Below are the code and all the weights of a small trained network. Each question names an input and a class and asks about switching units off, where a switched-off unit gives its printed mean instead of its output.

import numpy as np


def w(rows, s, z=0):
    codes = np.array(rows[::2]) - 128.0
    scale = np.full(codes.shape[1], s)
    scale[-1] = z or s
    return codes * scale


def f(y):
    return y / 2 * (1 + np.tanh(0.7978845608 * (y + 0.044715 * y**3)))


def log_softmax(a):
    a = a - a.max(-1, keepdims=True)
    return a - np.log(np.exp(a).sum(-1, keepdims=True))


def net(x, mask):
    res = np.array(x, float).reshape(1, 5) / 4 @ E
    y = f(res @ A[0][:, :-1].T + A[0][:, -1])
    res = res + np.where(mask, y, B[0][:, -1]) @ B[0][:, :-1]
    return log_softmax(res[-1] @ U[:, :-1].T + U[:, -1])


A, B = {}, {}
E = w([
[142,123,219,104,131],'x0',
[156,69,171,206,75],'x1',
[38,58,127,163,164],'x2',
[72,99,132,7,93],'x3',
[78,157,171,164,109],'x4',
],0.011)
A[0] = w([
[119,86,141,89,85,155],'n1',
[126,137,114,123,150,129],'n2',
[161,150,176,119,250,148],'n3',
[137,185,74,87,116,184],'n4',
[84,96,137,177,200,124],'n5',
[66,170,117,158,45,253],'n6',
[114,207,98,164,117,157],'n7',
[108,162,152,103,94,198],'n8',
[113,79,112,112,107,71],'n9',
[101,87,97,171,150,205],'n10',
[121,138,24,218,98,212],'n11',
[167,70,188,169,139,231],'n12',
],0.014,0.0048)
B[0] = w([
[182,72,222,95,76,188],'n1',
[102,152,107,82,124,141],'n2',
[23,151,121,219,126,204],'n3',
[148,89,26,126,196,227],'n4',
[91,35,115,224,194,197],'n5',
[159,70,217,197,159,206],'n6',
[156,168,199,2,178,188],'n7',
[108,55,170,124,105,184],'n8',
[114,138,171,161,61,151],'n9',
[158,50,46,188,171,193],'n10',
[123,104,120,90,205,245],'n11',
[131,189,233,87,200,230],'n12',
],0.0083,0.011)
U = w([
[167,190,172,67,133,158],'0',
[116,66,114,188,157,200],'1',
[119,108,36,68,165,158],'2',
[131,227,60,133,127,80],'3',
[136,128,154,103,12,117],'4',
[118,165,72,159,55,2],'5',
[114,160,83,155,81,9],'6',
[81,153,153,142,108,201],'7',
],0.012,0.0042)

Each question gives the input, the list of numbers given to net, and the class t.
The units are the neurons (one row each of A and B). Each row of codes is followed by its name. A weight is (code - 128) times the scale printed after its matrix; where a second scale follows, it is the last column's (A, B and U).
mask holds one flag per neuron, in row order. A switched-off neuron (its flag False) gives its mean, the last column of its row in B, instead of its output. The means were averaged over made-up inputs and are rounded, as every weight is.
A unit's drop is (log p(t) with every unit on - log p(t) with that unit switched off) / (log p(t) with every unit on - log p(t) with every unit switched off).
The circuit of an input: a set's keep is (log p(t) with only the set's units on - log p(t) with every unit switched off) / (log p(t) with every unit on - log p(t) with every unit switched off). Starting from all 12 units, units are removed one at a time, each time the one whose removal leaves the highest keep (on an exact tie, the one counted first), for as long as the keep stays at least 0.8.
units of the circuit, in order: the units of the circuit, biggest drop first
unit that matters most: the unit with the biggest drop
top k neurons: the k neurons with the biggest drops, biggest first
drop when u is switched off: that unit's drop, to one decimal
input [0,-4,-8,-1,-3], class 2: units of the circuit, in order : [n4]
input [0,2,8,8,-4], class 4: units of the circuit, in order : [n1 n9]
input [8,-3,-3,-8,1], class 7: units of the circuit, in order : [n3 n4]
input [-4,5,-8,7,-3], class 4: units of the circuit, in order : [n1 n11]
input [4,-8,5,4,2], class 7: top 2 neurons : [n10 n11]
input [-7,-3,0,-1,4], class 2: units of the circuit, in order : [n7 n11]
input [-1,1,-5,7,0], class 4: units of the circuit, in order : [n1 n11 n12]
input [8,0,-1,-1,0], class 7: top 2 neurons : [n3 n7]
input [6,-3,-4,-6,-3], class 3: top 3 neurons : [n3 n1 n6]
input [-2,-7,0,-8,2], class 2: top 3 neurons : [n7 n11 n6]
input [-2,-5,0,-2,3], class 2: top 2 neurons : [n12 n7]
input [-6,-3,0,-6,5], class 2: top 2 neurons : [n7 n11]
input [-7,6,-4,1,1], class 2: top 3 neurons : [n11 n5 n3]
input [-7,-8,-4,-6,3], class 2: unit that matters most : n4
input [3,-8,-5,-4,-7], class 3: top 2 neurons : [n3 n11]
input [-3,1,-2,-1,1], class 2: top 2 neurons : [n12 n1]
input [8,4,1,2,7], class 0: top 2 neurons : [n12 n3]
input [4,4,-2,-8,5], class 0: top 2 neurons : [n12 n7]
input [4,0,1,1,-5], class 7: top 3 neurons : [n7 n4 n11]
input [6,8,-4,-7,3], class 0: unit that matters most : n12
input [8,-6,-1,3,3], class 4: drop when n11 is switched off : 0.2
input [-1,-7,-8,-2,-2], class 2: drop when n4 is switched off : 1.7
input [0,-4,0,-4,-4], class 2: drop when n12 is switched off : 0.1
